Below is a small trained network, with its code and all its weights. Each question gives an input and a class and asks what happens when units are switched off, that is, made to give their printed mean instead of their output.

import numpy as np


def w(rows, s, z=0):
    codes = np.array(rows[::2]) - 128.0
    scale = np.full(codes.shape[1], s)
    scale[-1] = z or s
    return codes * scale


def f(y):
    return y / 2 * (1 + np.tanh(0.7978845608 * (y + 0.044715 * y**3)))


def log_softmax(a):
    a = a - a.max(-1, keepdims=True)
    return a - np.log(np.exp(a).sum(-1, keepdims=True))


def net(x, mask):
    res = np.array(x, float).reshape(1, 8) / 4 @ E
    y = f(res @ A[0][:, :-1].T + A[0][:, -1])
    res = res + np.where(mask, y, B[0][:, -1]) @ B[0][:, :-1]
    return log_softmax(res[-1] @ U[:, :-1].T + U[:, -1])


A, B = {}, {}
E = w([
[143,208,156,158,189],'x0',
[115,122,69,116,88],'x1',
[5,127,134,115,178],'x2',
[112,206,226,37,92],'x3',
[80,165,62,190,82],'x4',
[172,107,107,42,129],'x5',
[65,17,171,189,85],'x6',
[107,94,135,50,254],'x7',
],0.0084)
A[0] = w([
[163,158,131,210,151,172],'N0',
[142,154,49,89,124,87],'N1',
[186,190,82,255,101,125],'N2',
[147,188,72,107,148,181],'N3',
[197,155,193,61,47,254],'N4',
[140,79,181,85,184,157],'N5',
[142,147,87,177,193,92],'N6',
[148,180,31,54,77,135],'N7',
[77,70,55,134,195,144],'N8',
[179,136,86,166,133,120],'N9',
[134,116,104,100,57,107],'N10',
[90,46,95,136,175,67],'N11',
[103,51,149,191,208,94],'N12',
[164,161,77,199,48,130],'N13',
[77,90,177,142,180,135],'N14',
[35,92,152,163,67,200],'N15',
[134,90,230,116,167,127],'N16',
[65,73,77,121,153,149],'N17',
[86,119,133,166,142,96],'N18',
[40,161,177,156,145,176],'N19',
[65,167,140,174,188,153],'N20',
[71,209,153,104,131,254],'N21',
[110,96,138,175,23,176],'N22',
[168,198,122,80,183,208],'N23',
[145,202,92,243,99,172],'N24',
[43,164,175,154,83,108],'N25',
[176,63,147,151,64,162],'N26',
[228,104,94,116,142,111],'N27',
[150,165,63,46,78,115],'N28',
[229,99,93,115,189,133],'N29',
],0.0097,0.0038)
B[0] = w([
[173,126,107,61,122,174],'N0',
[134,114,50,149,142,165],'N1',
[91,166,166,65,68,227],'N2',
[154,133,65,161,119,192],'N3',
[106,88,143,174,54,254],'N4',
[181,136,133,95,85,200],'N5',
[160,141,106,168,137,160],'N6',
[85,116,55,205,62,211],'N7',
[93,45,94,212,217,203],'N8',
[132,155,113,90,104,164],'N9',
[95,71,149,190,139,166],'N10',
[74,111,136,126,170,181],'N11',
[141,86,78,162,208,194],'N12',
[128,113,170,134,85,224],'N13',
[120,108,95,67,144,188],'N14',
[136,108,176,79,106,225],'N15',
[125,132,137,123,82,191],'N16',
[161,51,132,138,169,189],'N17',
[145,142,101,86,166,151],'N18',
[150,121,70,96,115,204],'N19',
[114,95,100,119,108,192],'N20',
[154,153,58,125,82,224],'N21',
[148,128,222,119,134,222],'N22',
[176,106,73,125,113,237],'N23',
[157,124,142,34,76,225],'N24',
[136,209,126,64,30,189],'N25',
[160,107,148,146,136,192],'N26',
[208,254,53,87,122,187],'N27',
[81,54,50,138,119,197],'N28',
[202,224,121,84,135,198],'N29',
],0.007,0.0099)
U = w([
[177,164,80,179,162,32],'0',
[74,103,2,130,35,175],'1',
[33,171,134,157,127,2],'2',
[104,103,161,103,227,177],'3',
[86,68,206,158,50,156],'4',
[162,193,146,23,25,207],'5',
],0.0083,0.0033)

Each question gives the input, the list of numbers given to net, and the class t.
The units are the neurons (one row each of A and B). Each row of codes is followed by its name. A weight is (code - 128) times the scale printed after its matrix; where a second scale follows, it is the last column's (A, B and U).
mask holds one flag per neuron, in row order. A switched-off neuron (its flag False) gives its mean, the last column of its row in B, instead of its output. The means were averaged over made-up inputs and are rounded, as every weight is.
A unit's drop is (log p(t) with every unit on - log p(t) with that unit switched off) / (log p(t) with every unit on - log p(t) with every unit switched off).
The circuit of an input: a set's keep is (log p(t) with only the set's units on - log p(t) with every unit switched off) / (log p(t) with every unit on - log p(t) with every unit switched off). Starting from the 12 units with the biggest drops (on a tie, the unit counted first), units are removed one at a time, each time the one whose removal leaves the highest keep (on an exact tie, the one counted first), for as long as the keep stays at least 0.8.
circuit, biggest first: the units of the circuit, biggest drop first
top k neurons: the k neurons with the biggest drops, biggest first
drop of u: that unit's drop, to one decimal
input [3,7,-2,6,8,-3,-7,-3], class 1: circuit, biggest first -> [N7]
input [-8,-1,0,1,2,-6,5,3], class 4: circuit, biggest first -> [N15, N22]
input [4,3,7,1,2,8,5,1], class 3: top 2 neurons -> [N7, N4]
input [5,8,-4,-6,5,-8,8,-3], class 5: circuit, biggest first -> [N24, N2]
input [-1,7,-2,8,-5,3,1,5], class 1: circuit, biggest first -> [N28, N4, N22]
input [3,7,-5,4,-7,6,-4,3], class 1: top 2 neurons -> [N28, N7]
input [6,6,8,7,-3,-7,8,3], class 5: top 2 neurons -> [N25, N15]
input [6,3,-4,-3,-7,1,3,4], class 0: top 2 neurons -> [N2, N24]
input [7,6,8,-7,5,-8,0,6], class 3: drop of N7 -> 0.2
input [7,8,-6,-7,-4,7,-2,1], class 0: drop of N15 -> 0.3
input [-6,3,6,7,6,-7,8,-1], class 5: drop of N25 -> 0.5
input [8,3,8,5,8,-5,-2,-4], class 5: drop of N16 -> 0.0
